Each row of numbers belongs to one of the things below and depends on some of the facts about them. Some rows are named. Which thing is each other row?

How the things are related:
Π: refers to; χ: is of sort; ψ: points at; α: uses
kotra: Π trute; χ a
zaklak: Π tonostu; χ b; α grutrar
brubrir: Π grabre; χ a; α ziflal
kipen: Π limir; χ d; α trules
trunal: Π defa; χ c; ψ boton; α tridra
skoskon: Π bratram; χ b; ψ tebin,vokun; α keskiplu
zuflok: Π daskon; χ a
stimugras: Π suko; χ b; ψ kotra; α lafla
plomin: Π leflur; χ a; α puplen
bidur: χ e; α mimerim
fegru: χ e; ψ viski; α migra
gotrudram: Π tribusin; χ c; α brubrir
zuflaber: Π tridra; χ e; α nudrum
defa: χ b
drabobur: Π toguplak; χ f; α dakan
libul: Π stuvu; χ b; α leflur
ruzil: Π dastel; χ b; ψ vokun; α dodrum
bobok: Π keravir; χ g; α guska
brabik: χ c
klime: χ g; ψ tedruk; α bradredo
suko: Π tefli; χ d; α foska
klodal: χ c; ψ drabapo
flagrak: Π skalazi; χ a
skasa: Π gini; χ g; ψ stimugras,stunik
vokir: χ a; α bribru
skuplan: Π bebrelar; χ g; α skoskon
plopepli: χ f
limir: Π flagrak; χ d; α kluguflo
sipla: χ c; α stofal
drezer: χ a; α brafli
skipi: χ f
gini: Π tavo; χ a; α fona
bidrom: Π luton; χ e; ψ luton
nudrum: Π fara; χ d; ψ ditretol,telir; α taklakle
fona: Π kabur; χ a; α tropudun
zesus: χ g; α maruke
runel: Π robestas; χ b; α dastel
keskiplu: Π drabobur; χ a; ψ tuter,viski; α brebun
daskon: Π skuplan; χ b; α stuvu
gepek: Π bradredo; χ a; ψ dakle; α trubruvo
pastir: Π tases; χ a; α fegru
puplen: Π fugal; χ d; α drabapo
tavo: χ d; α befluplis
tribusin: χ c; ψ viski
robestas: Π plopepli; χ d; α nikales
dakan: Π befluplis; χ a; α daner
plugru: χ g; α grabre
kesta: Π flaber; χ d
brizo: Π gotrudram; χ b
fugal: Π gretibre; χ b; α trova
plograr: Π pluzil; χ g; α nesu
taskiskel: Π telir; χ d; α stunik
seklur: Π fegru; χ a
veplum: χ e; ψ tribusin; α bulis
nikales: χ a; α leta
soklo: χ d; α bidur
pulon: Π grutrar; χ b
trubruvo: χ g
tridroter: χ d; α klabrople
graflirik: Π mimerim; χ a; α kime
zafar: Π zesus; χ d
brebun: Π trunal; χ b; ψ dastel; α bidrom
bridan: χ b; α dretren
tunak: Π treza; χ d; α flaber
brepem: Π bulis; χ a
bribru: Π skasa; χ b; ψ tuter,stigrin,brepem; α brizo
reran: Π graflirik; χ b; α vokir
fitu: Π klabrople; χ f; α suvaste
fara: χ b; α gugan
trute: Π tedruk; χ b; α gakik
galorim: Π nikales; χ a; α mosar
daner: χ a
stidok: χ c
toguplak: Π gakik; χ b
pliplan: Π pulon; χ a; α galorim
kludrok: Π viplir; χ a; α desko
telir: χ b; ψ tuter; α plopepli
skolor: Π mava; χ a; α ditretol
tremun: Π kime; χ g
tonostu: χ d; α telir
gakik: χ e; ψ vokun; α skolor
rogas: χ b; α floven
tadru: Π kesta; χ d; α zesus
luton: χ d; ψ bribru,klodal,trunal; α pastir
stuzu: Π zastam; χ a; ψ tebin
klufles: χ b; α kesta
grabre: Π brebun; χ a
runak: χ a; ψ lufluk
stigrin: Π puplen; χ g; ψ kime
giskobra: Π skolor; χ f; ψ tonostu,gepek,zaklak; α klime
tasku: Π stunik; χ a; α graflirik
plesu: Π daner; χ b; ψ ditretol,veplum
stunik: χ b; α plomin
mosar: Π runel; χ a; α tadru
klabrople: χ g; α drezer
ditretol: χ b; ψ tribusin; α pulon
kodel: χ c; α stimugras
leflur: χ c
plazepom: Π brubrir; χ b
gilik: Π drezer; χ b
paze: Π trubruvo; χ c; α robestas
vokun: Π bidur; χ c
tebin: Π nesu; χ c; ψ nesu,nudrum
dodrum: Π brabik; χ a; α miflir
laduple: χ g; ψ gakik,kotra; α pezol
treza: Π taskiskel; χ b; α toguplak
maruke: Π bridan; χ b; α stidok
gudrem: Π mosar; χ b; α plograr
klosas: Π klodal; χ a
mebek: χ a; ψ viski; α tebin
pluzil: Π maruke; χ f; ψ trunal; α tavo
bradredo: Π stuzu; χ a; α plugru
lufluk: χ d; ψ stigrin; α gini
migra: Π vokir; χ a; α treza
lafla: χ c; ψ gakik,tribusin
boton: χ f; ψ dulan; α suko
keravir: χ f; α tridroter
flaber: χ a; α brokur
skiska: χ a
viski: Π kipen; χ a; ψ runel; α boton
kabur: χ a; α gudrem
gugan: χ f; ψ boton,nesu; α vokun
tropudun: Π fona; χ a
floven: χ b; α zuflaber
brafli: Π stofal; χ g; α gretibre
desko: Π tadru; χ f; α plazepom
stofal: χ d; α plisar
tefli: Π kluguflo; χ a; α flopom
skalazi: χ d; α kabur
stuvu: χ f; α dridil
drabapo: Π suvaste; χ b; ψ viski; α keravir
suvaste: χ b; α mava
dakle: χ a; α kodel
miflir: Π nudrum; χ c; α sitil
bulis: Π paze; χ f; α trute
tases: χ b
kime: χ a; ψ viski,telir; α trunal
bratram: Π klime; χ c; ψ ditretol; α dakle
riskon: χ d; ψ brepem
tanos: Π brafli; χ c; α klosas
pliplu: Π brokur; χ a; ψ trator; α lufluk
sitil: χ a; α pluzil
flobrun: χ e; α runel
plisar: χ g; α brabik
trator: Π stigrin; χ a; α dreplan
dretren: χ g; α skipi
grutrar: Π plugru; χ e
kefi: Π runak; χ b; α viplir
dastel: χ f; ψ luton,zastam,ruzil; α fugal
tuter: χ e; α skiska
mimerim: Π plazepom; χ a; α sipla
dreplan: χ b; ψ stidok,lufluk,tedruk
brokur: Π zafar; χ g; ψ pluzil,ruzil
guska: Π boton; χ a; α tasku
trova: χ b; α taskiskel
kluguflo: Π miflir; χ e; α stigrin
bebrelar: Π dakle; χ d; α tedruk
dulan: Π galorim; χ d; ψ fegru
ziflal: Π gepek; χ a
nesu: Π reran; χ d; α bebrelar
dridil: Π migra; χ a
laste: Π dakan; χ a; α brepem
zastam: Π kodel; χ f; ψ dodrum; α laste
taklakle: Π flobrun; χ c; α kotra
foska: χ a; α tefli
pezol: Π drabapo; χ a; α zastam
mava: Π plisar; χ a; α tunak
gretibre: Π tasku; χ c; α zaklak
flopom: Π gudrem; χ a; ψ zesus; α soklo
tridra: χ a; α pidra
viplir: Π zuflaber; χ d; α mebek
pidra: Π stidok; χ a
trules: Π dodrum; χ d; α zafar
tedruk: Π kludrok; χ e; ψ keskiplu
befluplis: χ a
leta: Π dretren; χ c; α luton

Named rows:
[-11  -8 -21  13 -21  -4   6  17  -2   5 -19   6 -12 -25 -42  11  11   6
  37  12   5 -27  36   0  10 -29]: veplum
[ -7  -6 -33   8 -36 -22  -3  16 -35  16  19  15 -12 -11 -24   7 -21  -3
  40  27  -9 -22  53  14  15 -24]: tribusin
[-12  -4 -10  -1 -23 -12   1   8 -10  12 -18  21   2   5 -34  -2   6  14
  53   6  13  -1  31   3  23 -23]: stuvu
[-13  11 -16 -26 -14 -13   0   1  -4  13  -1   0   3  11 -27   1  12 -10
  41 -14  10  -7  21  -9  21   0]: bebrelar
[-15  -3 -26 -20  -3  -6  10   5   8  -3  -3   9   4  11 -41   6 -10   8
  43 -20   8   0  16  -6   5  -1]: skolor
[-11 -10 -23  -9  -1  -2   7   7 -14   6 -20  12   3   4 -35   6  13  12
  40  -8  10  -4  25  -3  21  -3]: bidrom
[-24  -4 -68 -11  -6   8  16  39  10  15 -19  23 -11  27 -63  44  19  -5
  79 -20   2  31  26   2 -18  25]: grabre
[-18   0 -23 -10 -11  -5  12   7   5   0  -6  11   3   9 -37   6  -6  13
  46 -12   9   2  19  -4   6 -10]: seklur
[ 54 -38  -7 -27   7  -5   5  20   7 -13  -8   9  12  28 -10  11   6  -5
  28 -11  -2 -18   1 -46   3 -22]: tedruk
[-10  -6 -21 -14 -14 -15   0   6  -2   6  -8  19   3  11 -41   1  -4   9
  50 -11  11  -1  26   0  17  -9]: gilik
[-50   7 -14 -36  23  -3 -19  -9  17  -5  38   8  -5  -4 -22 -21  36  20
  32 -30   6  -6  10 -12   3   2]: stigrin
[-17  16 -24 -12 -17 -11   2  11 -17  15   0   9  -7  21 -16  -6  31   2
  41  -7  22  -7  28 -18  25 -14]: lufluk
[-16  -2 -28 -19  -3  -6  11   7   5  -4  -2  12   1  14 -38   5  -5  10
  44 -20  12   0  17  -9   5  -4]: brepem
[-13  11 -18 -25 -15 -12   0   3  -4  14  -2   1   3  11 -27   2  13 -10
  43 -12  10  -6  22  -9  22   1]: taskiskel
[ -4 -11 -17 -28  -4 -17  -2  -1  -2  -2  -1  16   7  13 -44  -4 -14   4
  39 -21   7  -6  23   0  17   0]: runel
[-10   8 -19 -34  -8 -14  -2   0  -3  11   1  -1   4  13 -30   2  10 -14
  40 -20  10  -8  19 -11  21   7]: kipen
[ -7  -5 -34 -22 -10 -20   9  -1 -19   2 -13  12  -2  16 -52  -3 -21   6
  35 -23  17  -9  27   0  23   5]: stimugras
[ 30 -25  -3 -18  -4  -5   6  15   6  -4 -16  10  11  13 -18  13   3  -1
  41  -1   2 -12   8 -27   8 -22]: zuflaber

Rows to name:
No name comes twice in this set of rows, the named rows included.
[-17  15 -18  -8 -23 -10   3   7 -12  18  -4   4  -1  12 -19  -2  24  -1
  43  -2  15  -6  28 -10  25 -14]  riskon
[ -5  -9 -36 -23   3 -16  -1  11 -12  -2   3  26  -5  29 -38  -8   9  11
  42 -27  22  -4  27 -14  19  -2]  bribru
[-28  -2 -17 -19   2  -6  -1  -2  15  -2   5  12   5   0 -38  -2   2  16
  44 -20   5  -1  15  -3   3  -4]  trator
[-49   0  -3 -21  10  -4 -20 -13  27  -1  19  17   8 -17 -33 -16  19  29
  44 -19   0  -3  14   2   2  -9]  tasku
[-16  -2 -21   1 -25 -11   3  13  -4  14 -15  23   0  10 -38   4   4  14
  59   2  12   5  31   3  16 -20]  defa
[-12  11 -14 -28 -13 -13  -1   0  -5  12   0  -1   4  10 -26  -1  10 -10
  39 -14  11 -10  20 -10  23   0]  robestas
[-11  -7 -14 -19   0  -5   5   6  -9   1 -17  15   3   4 -39   6   5   5
  44  -6  10  -6  22  -2  14  -2]  grutrar
[  0  -9 -22 -17  -6  -6  11   8  11  -3  -6   7   6  14 -33   8 -10   8
  41 -16   5  -3  10 -16   1 -10]  kotra
[-19  -2 -19  -3 -14  -6  10  -1 -28  20 -37  16  -8   4 -39  -3  12  25
  33  12  -2 -13  14  -6  -1  -6]  gakik
[ -3  15 -56 -49 -13 -48  26 -17 -79   1  -5   1 -13  20 -52  -2 -94 -17
  28 -23  40 -25  39  12  53  30]  miflir
[ -5 -10 -56 -23  -7 -27  -8   8 -32  24   5  17 -15   2 -32  11 -16  -1
  55  -9  10 -12  28 -11  16  10]  tebin
[ -4 -20 -31 -11  -2  -8  -2   1  -9   8 -15   8   9   4 -40   3   7  10
  40 -27  12   0  29  -2  36   4]  pluzil
[-15  -4 -29 -15  -4  -2  15  14  -9 -12  13  18   1  31 -38   0   0   7
  26 -15  -1   1  29   2   0  -3]  keskiplu

Now the same things, written a new way:
Known rows:
[ 21  20  -1   3   3   8 -15  -5  -1  16   3 -13   1   3  21 -11   2  13
  10  -4  23 -18  -5  -4  20   0   2 -17  20  -7 -12 -26   1  34   1  -1]: brizo
[ 26  -1  15 -22  33  26  11  31 -29  14 -35  22  16  -5  -4 -39  16 -15
  14  13  52  31  -8  35 -22  10  20  13  10  12   9 -66  14  20  18  16]: mimerim
[  8  12  10 -34  31  28   3  27 -76  39 -20  21  14   1 -19 -38  16 -21
  18  23  49  39   1  14 -39  11  25  16  29  -7   8 -48  14   0  30  10]: nesu
[ 22  14  13   8  17   0  -4  14  25 -11   5  -6   7 -20   0 -12   3   5
  14   0  12  -6 -16  21  23   5  10   0   7   4  -9 -24  11  23   4   8]: fona
[ 17  25   4  -5   6   0 -16  10   7  20  16  -9   4  -8  18 -17   2  -1
  12  -6  10 -15   3   2  16   7   4 -15  14 -12  -8 -21   1  25  17   5]: brafli
[ 21  12  17   4  17  -5  -7  28  30  -9  10   3  11 -27   0 -11   5  -3
  13   5   2  -8 -12  22  20   8   2   3   3   8  -6 -26  12  14  17  12]: daner
[ 22  13  13   8  17   0  -4  13  24 -11   5  -6   6 -21   0 -11   3   6
  13   0  12  -7 -17  21  23   5  10  -1   7   5  -9 -24  11  23   4   7]: skolor
[ 20  25   3   0  14   4 -10  14   8  13  18 -16   6  -9  11 -17  12   2
  10 -12   8  -8   4  -5  15   5  12  -4  14  -9  -6 -14  13  22  25   6]: soklo
[  9  14   7  -4   7  -1 -17  24  14  16  15   9   9 -14  17  -7   2  -2
  16   4  -2 -19   3  -1  14   5 -17  -4  22 -10  -1 -27   3  14  26   0]: telir
[ 21  16   6   8  11  -2 -17  26  14   7  15  -5  19 -14  13  -6  14   5
   8   5  -2 -17  -6  -3  18  -4 -17  -3   9   9  -7 -22   9  13  33   7]: plopepli
[ 18  18   7  -5   3  -2 -21  24  11  19  16   2  11 -12  22 -10   5  -4
  10   6   0 -22   1  -1  17   4 -14 -10  10   0  -4 -27   2  15  27   8]: bridan
[  2   5   1   3  11  -1 -14  28  18  -2  11   0  13 -19   7 -10   8  -1
  23  -1  -1 -13  -9   3  12   5 -13  -5  18  -4  -4 -29   8   8  25   7]: tribusin
[ 22  13  13   7  17   1  -3  14  23 -11   4  -5   7 -20   0 -12   3   5
  13   1  13  -6 -16  21  22   5  10   0   7   4  -9 -25  11  23   5   8]: skiska
[ 26   9  16  13   8 -16 -18  -3 -12  21  21 -12  16  14  27 -17 -22  10
  31 -19  33   9 -19 -22   1  -2   2 -13  -1  -6 -22 -38  28  12   0 -13]: zaklak
[ 17   5   1  20  16  12   0   6  17 -20  -7  -5  -1 -11  -2  -4   7  19
  25  -8  18 -10 -20  13  17   1   9   4  25  -2 -11 -24  16  33  -9 -11]: bidrom
[ 23  14   8  12  16   4   0  -1  18 -14  -1 -13   2 -13   0 -12   0  15
  15  -5  22  -5 -20  19  24   3  18  -4  12   1 -14 -23  11  32 -10   2]: pliplan
[ 13   4   8  14  18   6  -1  17  24 -17  -1   0   4 -18  -3  -4   6  10
  20   1  11  -7 -18  10  18   3   0   8  19   2  -7 -27  16  19   4   0]: veplum
[ 20  19   3  -1   3   3 -18   9   5  18  11  -5   6  -5  22 -10   2   4
  10   1  11 -20  -2  -2  19   2  -6 -14  15  -3  -8 -26   2  24  14   3]: pulon

Rows to name:
No name comes twice in this set of rows, the named rows included.
[ 11   7  17   4  21  -4  -2  29  31 -13   9   8  10 -29  -6  -9   1   0
  19   3   0  -4 -10  22  18   8  -1   9  14  -2  -3 -26  12  13  16   5]  kime
[ 25   1  35  14  22 -29 -12  28  21  -5  30   2  25 -17   6 -16 -19  -6
  33  -9   9  17 -28   4   5   5   1   6 -17   9 -16 -37  38  -9  17   1]  dakle
[ 12  21   2   0  17   3  -5  16  10   8  17 -10   4 -11   3 -14   8   6
  17 -15   7  -5   8  -4  13   5   9   1  27 -21  -3 -13  15  21  24  -2]  lufluk
[ 23  15  24   6  20 -25 -17  29   4  18  42  -8  24  -4  18 -22 -11 -11
  30 -22   7  16  -8 -21  -3   6   4   3 -10  -5 -13 -27  39  -9  38   0]  tonostu

Now the same things, written a new way:
Known rows:
[  3  -6 -18  13  11   7   8   1   0   1 -24   6  -8]: flagrak
[  2 -32 -17   8  34   6  16  -4  -5 -17 -31  10 -15]: pastir
[ -3  -5  -4 -26   8  12  -4  -1  14  -5 -10   4  -4]: migra
[ -2  -6 -12  17  10  -2   7  -2   2   3 -18   8  -8]: gini
[ -3  10  -7  12   1   5   2  -5  -5   7 -33   3  -8]: dakan
[ -8  -7  -3  23  12 -16  16  -4   9  -1  -3  15 -11]: skolor
[-20 -19  12 -11  39 -17  14 -12  11 -21  -7  18 -14]: plomin
[  4 -13   2 -23 -13   9 -12  -3  -9   4  14  -5   0]: libul
[  7   2  -3 -16 -21   7 -18   2   6  15  34  -3   8]: trova
[ 12  28 -15   3 -24   9  -7   8   4  19  -9   2   0]: stidok
[-13  -2  13 -12  -6  -7   7 -12 -17   0 -29   2 -13]: leta
[  4 -41  -5 -21  23  20   1 -12 -13   0 -11  10  -9]: vokun
[ 10 -36 -17 -16  23  15   8  -1 -15 -15 -27   3  -7]: tanos
[ -7  21   5  18 -16 -21  -1   0  14  26  13  10  -2]: leflur
[  0 -10  11   1 -10   1  -9   5  -5 -23  34  -9  15]: soklo
[ -5  -7   4  11 -28  -6   3   7 -19   2   5  -2  -2]: kluguflo
[ -6  16   8  -4 -28  -9   6   8 -11   0  17  -1  -4]: tuter
[  0  -9  14   9  16   1   9   0  -9 -15   5  -4   2]: laduple

Rows to name:
No name comes twice in this set of rows, the named rows included.
[ -4  22   3  12 -52  -1  -8   9 -13  19  14  -6   7]  bidur
[  1  39  14   1  -3  -1  13   4 -19  -3 -20 -16   0]  stigrin
[-12 -17  21  -9   5  10   7  -5 -34 -13 -31 -12  -4]  bidrom
[ 25 -55 -30 -24  21  23  -6   8   7 -15  27   4   3]  zaklak
[  1  36  22  30 -12  11  -9   5 -16  -4  -6 -25  17]  luton
[-10 -32  -6 -38  33  10   1  -6  11 -25 -13   6  -8]  dridil
[ 18 -49  -6 -17  38  17  -8 -11  -6   2  28   3   5]  ruzil
[ -6  -5  20 -53  36 -18  -4  -6  36 -26  55  10   7]  plesu
[ -5 -32   1   6  63  -5  24  -9   1 -24 -30  13 -12]  pliplu
[ -2  23   4  12 -41   1  -4  10  -3  17  19  -2   5]  flobrun

